Rows are numbered. After the first four, each row is followed by the numbers of the three nearest rows among all rows above it, by straight-line distance, nearest first.
0: [ 13  -7   2  -6  -3   4  -4  -6   4   8  20   3   2   3  12   9   2   6
   0   3  -9   1  10 -14   4   3   0   3   7  -4   5   3   8   2   5   5
  -4  -5  -4   8   5   2 -13  -7  10   2   8  -2]
1: [ 15  -8   0   3 -23  -4   1   1   7  16 -20   0  -5  -9   8   0  -1   3
  -2   4   5  10   6   6  -2   0  -6   9   1   5   5   3  11   0   3   5
   4  -4   0 -10  -4  -1  -7 -20  -5   4   4  -6]
2: [-15  -2   8   1  -7   8   0  18   6 -13 -12  -7   2   0 -12   3  -5  -8
  -3 -14  -3  -9  -8  19   2  -1   2   3  -4  -1   7  -4 -10  -4  -8  -3
   2   2   3  -5   2  -7   1   8 -11   0 -12  30]
3: [ 18 -14  21   0  -1  13  -9   5   3  -4  -6  -5  11   4   6  19   0  -4
  -2   3 -12  -2   5 -19  12   8  -4  -2  -1   2   6  -4   3  -7   0   6
   1   0   7  14  -1  -1 -18   1  -4   0   7  11]
4: [  0  10  -5   7  -2 -11  -5 -21   7  11  35   5   2  -5  12   0   4   6
   5   2  -4   2  -1  -7 -13  -4  -3   5   0  -5  -8  -4  11   0  -3   4
  -6  -6  -7  -3   3  -3  11   3  17   0   4 -13]
0 1 3
5: [  3 -15  17   8 -12   2   7  36  10 -10 -25  -5   1  -3  -5  23   0  -6
  -1  -7   3   5   2  -1  16  -4   6   0   0   5  11   2  -4  -1   1   2
   1   1   2  -3  -6   2 -10 -20   1  -1  -2  31]
2 3 1
6: [ 12  -3   7   5 -15  -1   2   8   6  -3 -40 -16   2  -9   5  -6   3   3
  -1   1   0   3   4  -2   1   1   5   2   1  -2  15  -6   2   2   2  17
  -1  -1   1 -12  -2  -4 -10 -20 -10   2   9   1]
1 5 3
7: [-11 -10  10  -3 -24   3  -3  19   8  -6   8   0  -3  -6   3  23  -5  -2
   2  -3  -1  12   3  28 -13  -2   4   1   3  -2   6  -6  -5   9   3  -3
   1  -5   2 -10  -2   4 -17   1   4  -8 -19  22]
2 5 1
8: [  9  -7  23  -1   1  11   1  13   7 -20   5  -3   2  -5   2  21   0  -7
  -1  -4  -4   5  11  -6  10  -1   0  -5  -2   4   4  -2 -16  -9  -1  -6
  -8   0  -7   2  -4   4 -17   9   1  -2 -10  27]
3 5 2
9: [ 14 -10  -6   4 -23  -4  -4  -1   2  12  -7  -3   2 -13  13  -4   1   3
  -1   0   2   7   4   3 -10   0   2   6   3   2   6   2  14   3   7   1
  13  -6   2  -8  -5   3  -7 -18  -7   1  -2  -6]
1 6 0
10: [ 16  -7  12   3  -4  -1  -1   2   4   0 -48  -4  -1  -8   6 -10   6   8
  -5   5  -6  -2   8 -15  15   8  -9   3   2   0  12   4  -4  -3   3   7
   3  -4  -8  -4   1   4 -13 -32 -11   3   6 -10]
6 1 9
11: [  2  -5 -11   6   9 -10  -8  -9 -11   9 -42  -5  -1  -4   1 -13   6   3
  -2   4   0  -9   5 -10   3   5   3   4  -3   3  -6   0   0   9   4   3
   3   4   2   0   4  -3  -3 -25  -3   4   2 -28]
10 6 1
12: [ -8  -3 -11  -4  -4  -2 -11  -5  -2  13 -10   2  -1 -12   2  -7  -1  -2
 -11  -6  -3   5   1  10  -8  -1  -3  -1   2   4   2   2  -6  15   1  -2
  12  -5   1  -3   7   0  -3   1   8  -7   3 -14]
9 1 11
13: [ -5 -14  11   6 -15  -5   8  24  17 -10 -11  -4  -1 -12  -5  18  -2  -2
   2 -11   2   3   9   9  11  -3   3  -1   2   1  10  -7  -4   5   2   0
  -1   7  -2  -5  -1  -4 -16 -17  -3  -2 -19  31]
5 7 2
14: [-22  -2   8  -2 -34  -7  10  27  16   1  23  -4  12   6  -5   7  -7  -1
   0  -9  -3  -5   0  20 -11   2  -5   5   4   1   4   0   5   0   7  -2
   1   2   2 -14   0  -1  11   7   5  -5  -6  43]
7 2 13
15: [ 14  -5  -8   3   7  -1  -2 -25  -9   5  14   6  -1  -2  15  -4  -2   9
  -3   6  -1  10   5   2  -9  -2  -1   8   5  -2  -4   3  12   7   2   5
  -1  -1  -3  12   5   2  -3   3  15  -2   4 -26]
4 0 12
16: [ -2   8   3  -2 -13  -1   1   2  10   6  -2  -1  -1  -2   0 -10  -9   4
   1  -3   3   6  -4  28 -18  -1   7   6  -7   0  -2  -5   0   5  -1   2
  -4   0   6 -19  -1   3   4   2  -5   2  -8   0]
12 9 1
17: [  3 -11  20   3 -10  -2   3  21   4  -3   9  -8   3   7  -4  13   0  -5
   0   5   1  -7  -1 -23  23   3  -5  -2   1   4   8   2   9 -14   3   0
  -3   4   0   9  -2   0   6  -1   1   4   8  33]
3 8 5
18: [-29  -6  -5  -1 -11  -7   1  12   7  -1  19  -2  -1   0  -5   8  -4  -1
   2  -5  -2   4  -8  20 -10  -1   5  -2   7   3  -6   0  -8   9   5  -3
   3   8   9  -3   2  -1   6  11   8  -2 -11  14]
7 14 16
19: [ 15   8 -16  -2  19   1  -5 -27 -13  10   8   8  -4  -1   9  -3   7   6
   0   6  -2  -2  12  -9  -5  -3   4  -1   2   0  -5   4   3   5   6   8
   2  -4  -6  11   9   1 -10   0  10   4   8 -34]
15 0 4
20: [  1  -4  -3  -3  -5 -13  -3   1   9   8  30   4   0  -4  15  13   4   5
   1  10  -3   8   1 -11   1  -2  -3   6   1   3   4   2   7   0   6  -6
   0  -3  -6   9   1   1 -10  -4  17  -1  -4  -1]
0 4 15
21: [  8   4  -6   7   6 -10   8  13  -1  -4   1  -7   0   0  11   0   3   0
  -2   4   0  -6   4 -21  13   3  -2   6   2   3   6   1   4  -7   6   6
 -12  -2   4  -3  -3   0   4 -12  11   4  15   8]
0 17 20
22: [ -4  -3 -18  -3   0  -2   1  -8   5   8   3   7  -3  -2   7   9   3  -2
  -5   7  -1   6   7  25 -13  -3   7  -5   3   6  -4   0  -9  16   2  -4
   6 -10  -4  -7   0   1 -11  -3   2  -3  -9 -24]
12 16 15
23: [-18 -10  13  -3 -28  -9   1  27   9  15   8  -6   1   2   0   3  -4   4
   2 -13   5  -3  -9   5   4   4  -8   0   9   2   6   1   7   4  -2   0
  12  -1  -1  -8  -8  -3  11  -5  10   5   4  32]
14 18 17
24: [ -7   6  -7  -1   7   1   5  -4   2 -11 -20  -4  -2  -6  -5  -1  -5  -8
   5   0   2   7  11  19  -3   3   6  -8  -2   1  -3  -1 -16  12   0   7
  -6  -5  -3  -8   5   5 -15 -13   1   0  -2 -24]
22 12 16
25: [ 15   6 -14   1  36   6 -11 -43 -22   3 -21  11  -4  -1   1 -20  11   2
   2  10  -1  -2  -5 -16  -1   0  -6  -3  -2   6 -11   2  -2   0   0   3
   0  -2  -8  13   0   2  10   3  -8   3  16 -63]
19 11 15
26: [  7  -6 -12 -10  -5  -6  -5  -9   1   3  14  -1  -6  -4  11  10   1   4
  -4   8  -2   2   9  -2  -8  -3   0   7  -2  -1  -3   4  11   6   1  -4
  -4  -6  -2   6   6  -3  -8  -4  12  -2   6 -11]
0 20 15
27: [ -1 -13   0  -2  -9  -3  -8  -3   0  14 -14  -2   6  -1  -1   0   5   2
  -9  -9  -3   3  -6   3 -14   1 -15  -5   2   2   2  -5   2   6   5  -4
  17   1  -1   1   7  -2  -3  -2  -5  -4   2  -2]
12 9 1
28: [ 19  -6  16   5 -20   1   2  10   8  13  28   4   5   9   9   2  -2   8
   1  -3  -2   8   5 -16  -5   0  -6  12  -3  -8   9  -7  17 -11   9   4
   1  -9   7   3  -3  -8  -2  -6   7   6   4  17]
0 20 17
29: [  8   9   1  -3  -6   3 -13   0   2   4 -19   5   5  -8  11  -2  -6   5
   1  -3   6   8   5  25 -17  -1  11   3  -2   8   0  -7  -7   7  -6  -4
   1 -13  -3  -9  -6  -4 -18 -10  -9  -4 -12  -9]
16 22 24
30: [ 27  -2  -1  -2  -3   6 -11 -13   6   9   8   4  -1  -6  13   4  -2   6
  -5   6  -3  11   5 -14  -5  -7  -1   7   4   0   6   2  10  -1  -6   3
   1  -4   1   7  -3   2 -11  -6   1   4   7 -17]
0 26 15
31: [ -9   0   6  11  -4  -1   8  20   1  -9 -15  -8  -5   0 -10   5  -5  -7
  -2  -7   2  -1   0  15   3   1   8  -1   4   1   0  -1  -9  -4  -4   0
  -4   6  -1  -6  -1  -4  -2  -8 -10   0 -12  27]
2 13 5
32: [-11   5  11   0 -13  -9  12  23   7 -20 -13 -14  -5  -4  -7   0  -1  -8
   6  -5   3   1   6  10  13  -2   4   5 -11  -2   6  -1  -2   1  -1  -3
  -8   7  -3 -14 -10  -3   5 -11  -3  -2  -8  27]
31 13 2
33: [  5 -22  13   6 -12  -5   3  24  14  -2 -28 -14   1  -8  -5  21  -1   1
  -1  -9  -1  -7  -1 -11  15   7  -1   0   2   5  15  -4  -8  -7  -2  -4
   6   7   4   2  -8   2 -12 -20  -7  -5   1  29]
5 13 31
34: [-12  11   5   4 -14   5   4   5   2   4   4   3   8   2  -2  -8  -6  -3
  -4  -9  13   4  -9  20 -11  -1   0   2   1  -4  -7   3  -4   1  -5  -5
   8   3   2 -12   6  -1   6  14  -4  -3  -3  12]
16 18 2
35: [ 10 -11  12   5 -16  -6  10  14   5  -1 -20 -13  -1  -5   8   6   5   0
   2   1   7   6   9 -10  11  -3 -10   4   3  -3  16   2   7   2  -3  11
  -3   2  -5 -10  -3  -2 -17 -35  -1  -3   6   5]
6 1 10
36: [ 16  10   6  -2  -3   1 -11 -13  -1  10  12   4   2   6   3 -14  -2  12
   4  -3   3   5  -5 -10 -12  -3  -3   3  -9  -2   5  -2  18 -18   0   7
  -7  -4  -4  -1   2  -6  19   7  -3  -4  13  -1]
4 30 28
37: [-20   1   7   2 -17  -2  11  35   6 -10 -12 -12   3  -4 -11   7  -2  -7
   7 -10   2  -5   1  10  12   4   2  -4  -2  -6   8  -1  -7  -5   0  -6
   3   4   3 -12  -4   2   0  -9 -10  -3  -3  35]
32 31 2
38: [ -8  -7  -5   3  18   3  -2  -3   0 -11  25   0   4   4  -2  20  -2  -2
  -2  10  -6  -6   7 -16  14   1  -1 -11   3   5 -11   2 -13   0  -1 -10
  -6   4   0  16   1  -1  -7   8  10  -1  -6  -2]
20 0 26
39: [ -9 -16   0   1   2  -1   6   5  -6   8 -29 -13   0   3  -7   9   7  -1
   1  -1  -5 -13   1 -14  12   1  -2  -3  -3   1   1   2  -9   4   2  -1
  11   3   3   1   4  -1  -3 -17   1   4   9  -6]
11 27 10
40: [-10  -7   8  -2 -16   0   3  10  -1  12  10  -5   5  -3  -8  -1  -3   6
   4 -12   4  -3 -10   6 -14  -3  -1   4   0  -2   3   0  12  -8   2   3
   6   4   6 -11   5   7   7   3   4  -5   1  20]
34 23 18
41: [-14   4   1   1  17  -2  -1   4  -2 -11  12   2  -2   9 -11  -2   2  -1
   7   5   2  -5  -1 -11  10   0   1  -8  -6   1  -5   6 -17  -7   0  -3
  -6   6   4   6  -3   0  11  18   2   1   5  10]
38 21 18
42: [ 15 -14   5   2   6   6  -6   4  -5  -5 -17   1   0   0   1   6  -1  -1
  -6  -3  -7  -4   0 -17  14   4  -3  -9   2   1   4   0   7  -7   2   3
   2  -2   6   8   2  -1 -10  -1  -1   0   9   6]
3 39 21
43: [ 23  -8  -7   1  -5   1  -5  -9  -9   3 -40  -7   4  -6   5  -3   0   4
   1   4   2   1  13  -6  10   2  -7   1  -2  -3  15  -6   4   2  -1   3
   1  -2  -4   0  -1   1 -12 -28 -10   0   4 -13]
10 6 11
44: [ 16   4  18   2 -15   0   5  17   3   0  13   0   3   6  -3  -2  -2   4
  -1   0  -2  -1  -2 -13  13   5  -4   0  -5  -6   6   6   7  -9   0   7
  -5  -2   7   6  -4   3   7   5  -7   5   5  34]
17 28 21
45: [  2   7 -14  -4   9  -5  -2 -20   1   2  25   8  -1   3   3   7   1   1
   7   8  -2   6   5   4  -6  -2   4   1   1   5  -9  -3  -6  11  -1   0
  -9  -8  -1   4  -4  -3   0   4  11  -1  -1 -16]
26 4 15
46: [-13  18  -4  -9  18  -6  -1 -18  -1   1  40   6  -6  10  -7  -1   3   1
  -1  11   0   2  -6  11 -10   0  -1  -2  -5   3 -15   1 -13   3   0 -12
  -8   2  -1   5  -3   6  14  33  -2   6  -9 -10]
45 41 4
47: [ -1   4  -5   1 -16   1   3   7   5   1   8  -1  -4  -7  12  16  -4   3
   8   0   5   8   9  35 -14  -2  -3   5   8   1   5  -7  -1   4   2   4
  -1  -7   4 -17   1   1 -14  -6  -1  -7 -12  11]
7 16 29
48: [  0  -4   3   7   6  -1  -2   7  -2   3 -17  -4  -4   5  -7  -4   1  -2
   2   4  -1 -12  -1 -10  11  -2   0  -5   1   1   3  -1  -8   6   2  -1
   4   3   0   3   0  -5  -2  -6   5   0   4  -3]
39 42 21
49: [ -4   4  -7   3  -3  -9   8   7  -3  -6 -20  -2   1  -3  -6  -7  -3  -8
  -2  -1   7   3  -6  11   0   6   5   4   0   2  -8  -6  -5  -3  -2   3
  -5  -5  -4 -15  -7  -2   4 -12 -19   1  -1  10]
31 16 32
50: [ -3  10  -6  -5   1 -16  -5 -13   7  11  39   6  -4  14  10  -9  -3   7
   4   4   4  -1   5 -11 -11  -8  -8   2   8   3   5   8  14  -3   0   0
  -4  -6  -4   4  -3   2   9   6  12   4  10 -15]
4 45 20
51: [  5  -6  10   0 -14   7  -7   8   4  11  39   3  -2   4   7  10   9  11
   1   2  -2   3  -7  -7  -5  -6 -11   6  -1  -4   5   0  22  -2   3   2
   3  -1   7  -4   2   2   4  17   8  -1   1  29]
28 40 44
52: [  8  -1 -11   8  27   7  -2 -12  -9 -11 -13   1  -4   5  -2  -2  -1   0
   9   9   1  -3   6   0  12   0   2  -8   0  -4  -3  -3  -7   6   4  -5
  -4   1  -3   4   2   0 -12   0  -3  -7   3 -20]
48 24 19
53: [-14  -1   8  -5  -5  -1  -3   4  -2  -4  50  -4   2   6   1  17  -5   1
  -3   0   1   1  -6  12  -8  -1  -9  -5   1  -5   1  -2  -9   5  -1  -9
   0  -1   1  -7  -6   7  -5  17  15   7 -11  11]
18 51 20
54: [ -3 -17  -3   0  -1 -11   0   5  -5  -2 -33  -4   3  -1  -7  -4   4  -5
  -4  -2  -5 -10   1 -10  11   4  -2  -3  -6   7   2   2  -8   4   2  -5
  12   1  -1   6   3  -2  -7 -11   3  -4  10 -16]
39 48 11
55: [ 14   8  -8   5  16   0 -10 -25  -8  10 -57  -5  -1  -5  -3 -41   1  10
  -7  -1   5  -8  -9 -11 -12   4   4  -3  -2  -4   2   3  14  -6  -9   8
   3   1   1   7  -1  -3  21  -5 -25   9  19 -37]
11 25 43
56: [ 20   0   4   1  -9   4  -7  -7   3  13   1  -3  -2  -9  11  -4   1   3
  -3   4   0   6   0  -6  -4  -1  -4   0   2   4   6   0  14  -1   1   4
   5  -5   0   5  -2   1 -13 -11  -4   2   7  -3]
30 9 1
57: [-10 -19  16   2 -29  -3   7  35   5   5 -11  -9  -3  -8  -2  11  -3  -1
   2  -6   0  -9  -3 -17  19  -4  -2  -4   2   4  11   1   1   0   2   5
  13   1   1  -6  -8  -1  -2 -27   5  -4   0  44]
5 33 23
58: [  9  15  14   2  -4   7   0  14  12 -26  16  -3  -5   1  11   4  -2  -3
   0   4   5   8   6   3  12   5   2   3  -8   0   4  -9   4  -7   7   9
 -14   1   0  -6  -5  -3   4  -1  -6   1  -2  35]
44 8 32
59: [-13 -26  13  -1 -19   6  12  36  15 -18  -8  -7  -4  -9   3  23  -6 -10
  -1  -3  -4   1  15   1  23  -1   9  -8   2   3  10 -12  -6   7  10  -6
   0   0  -1  -3 -10  -3 -24 -14   5   2 -12  43]
13 5 57
60: [  5  -8   7   1 -13  -4   6  19  12  -6 -30  -1  -2  -4  -2   1   1  -1
   1  -3   2   6   4  18  -3   3   4   0  -1   1  14   1  -7   5   4   0
  -8  -4  -1 -14  -8  -6 -21 -22  -3  -6  -8  13]
13 6 31
61: [  5 -14  16  -7   0  10   0  33  13 -14  -8   1  -5  -6  -1  16  -3  -8
  -3   2 -11   1   2  -4  13   1  -5  -4  -5   2   4  -4 -11  -1  -1   2
  -7  -2  -1   6  -4  -2 -18  -5  -5  -8  -6  35]
8 5 13
62: [  0   7 -18   1   7  -2  -2 -27  -3   0 -12   5  -6  -4   5  -1   1   1
   5  -2   4   4   7  22 -20  -1   6   0  -2  -2 -11   2 -10  11   1   1
  -2   0  -1 -12   5  -4  -3  -2  -4  -4 -13 -38]
22 24 12
63: [ 24   6 -17   4  32   6 -11 -35 -17  -1 -30   3  -5   0   5 -16  10   0
   0  10  -6  -3   2 -23   4   2  -2   4  -1   8  -9   3   0   4  -1   6
   3  -2  -6  13  12   3   0  -5 -13   2  17 -54]
25 19 11
64: [ -9   4  -9   2  13  -3   1 -10  -2 -14 -29   4  -2   1  -4   5  -5  -4
 -10  -2   2   1   6  10   2   5   9  -3 -10  -2  -2  -3 -13  10   4  -2
  -3   0  -5  -2 -12  -4 -12  -7  -5   2  -5 -21]
24 52 62
65: [  8  -3 -10   0   2  -1  -8 -17  -3   8   2  13  -1   7  15   0   5   3
   4  11  -3   1   6  -4  -7  -1  -1   8   1   3  -6   5  -2   2   0   4
   3 -11   0   3   2   0  -9  -1   5  -3   6 -26]
15 19 26
66: [ -9  16  -6  -2   9   4   0 -17   1  -4  32   6   3  12   1  -7   0   0
   0   9   0   3   3   6 -10  -3   0   3   1  -5  -5  -1  -1   3   1  -2
  -6   0  -2  -6  -2   0   4  17   6   3  -7  -7]
45 46 4
67: [ -6   7  -3  -4  -4   1   3  -5   9   5 -14   0  -1  -4   9   1  -3  -1
   3  -2   9   5   9  27  -8  -4   2   4   1   4  -2  -7 -13  11  -1   0
   1  -3   0 -15  -5   0 -13  -6  -4  -7 -16  -4]
29 16 47
68: [  2   1   0   1  -8   2  -9  -3   4   2  -9   6  -1  -7   2   4  -1  -3
   0   1  -1   7   3  28 -10  -4   8   0   1  -1  -2   3  -2   8   4  -3
   1 -11   2  -4   6 -11 -14  -4  -1   1 -10  -3]
29 67 22
69: [  4  -6  -2   0   3  10 -11 -16 -12  20 -23   1   1   5  -3 -16   8   4
 -10  -7  -8   0  -6   8 -15   1  -5   3   1  12  -5   0   8  -3  -5  -6
  17  -2   3   7   9  -1   6  13 -13  -2   7 -19]
27 12 65
70: [ -6   8   3   6 -12  -2  10  28   7 -15 -15  -6  -4  -3  -1   4  -8  -5
   6  -2   7   6   6  19  11   1   1  -3   0 -10   7  -6  -3  -2  -2  -2
  -6   3  -2 -17 -16  -6   1 -15  -9  -1 -10  25]
32 31 37
71: [ 15  13  11  -3 -16  -3  -3  -3   4  13  22  -4   4   5   4  -3  -1   1
   2  -4  -2   3  -3  -1  -2   3  -1   5  -1  -6   2   8  21  -7   1  10
  -8  -6   7   6  -3  -1  10   1   2   0  11   8]
36 28 44
72: [ -2   5  -2  -2  -7  -1   6   3   4 -13  48   0  -6  10  -2   7   0  -4
   3   8   7   4   3   5  -5  -4   5   5  -2  -3  -4   2   1   5   3   1
  -8  -4  -7  -4 -10   5   6   6  13  -4  -2   9]
53 66 45
73: [  2  15  -9   0  18  -8   6 -10   1  -8   9  -6   2   4   1 -10   1  -3
   1  12  -4  -5   4  -5   2  -2  -2   9   0  -2  -7   5  -8  -3   0   2
 -18 -11   0   1  -4   0   8  -1   4   6   7 -13]
45 66 21
74: [  3   4   8   4 -20   2   7  32  16  -4  48   1   6  -4  11  20  -7  -2
   4  -7  -4  10   2   8  -5  -4   2   8  -8  -4  11  -9   2 -10   2  -3
 -12  -7  -5 -16  -5  -3  -6   0   5  -1 -17  46]
14 58 7
75: [ 15   8  -3  -5  12  -1   7  -2 -14  -1   0  -4   1   1   4 -10   3   4
   3   7  -2  -5  -2 -21   8   2  -5   2  -1   2   2  -1   5  -7   7   7
  -8   7   1   9   0   4  12  -9   3   7  17 -16]
21 73 48
76: [ 10  -2   2   3 -10  -6   5  12   4   5 -37  -8   3   6   0 -13   0   5
   2  -9  -2  -3   0  -5   6   0   1   0   0  -5  12   2   3  -9  -1   6
   2   1  -6  -1  -8  -4  10 -16  -9   1   9   5]
6 48 10
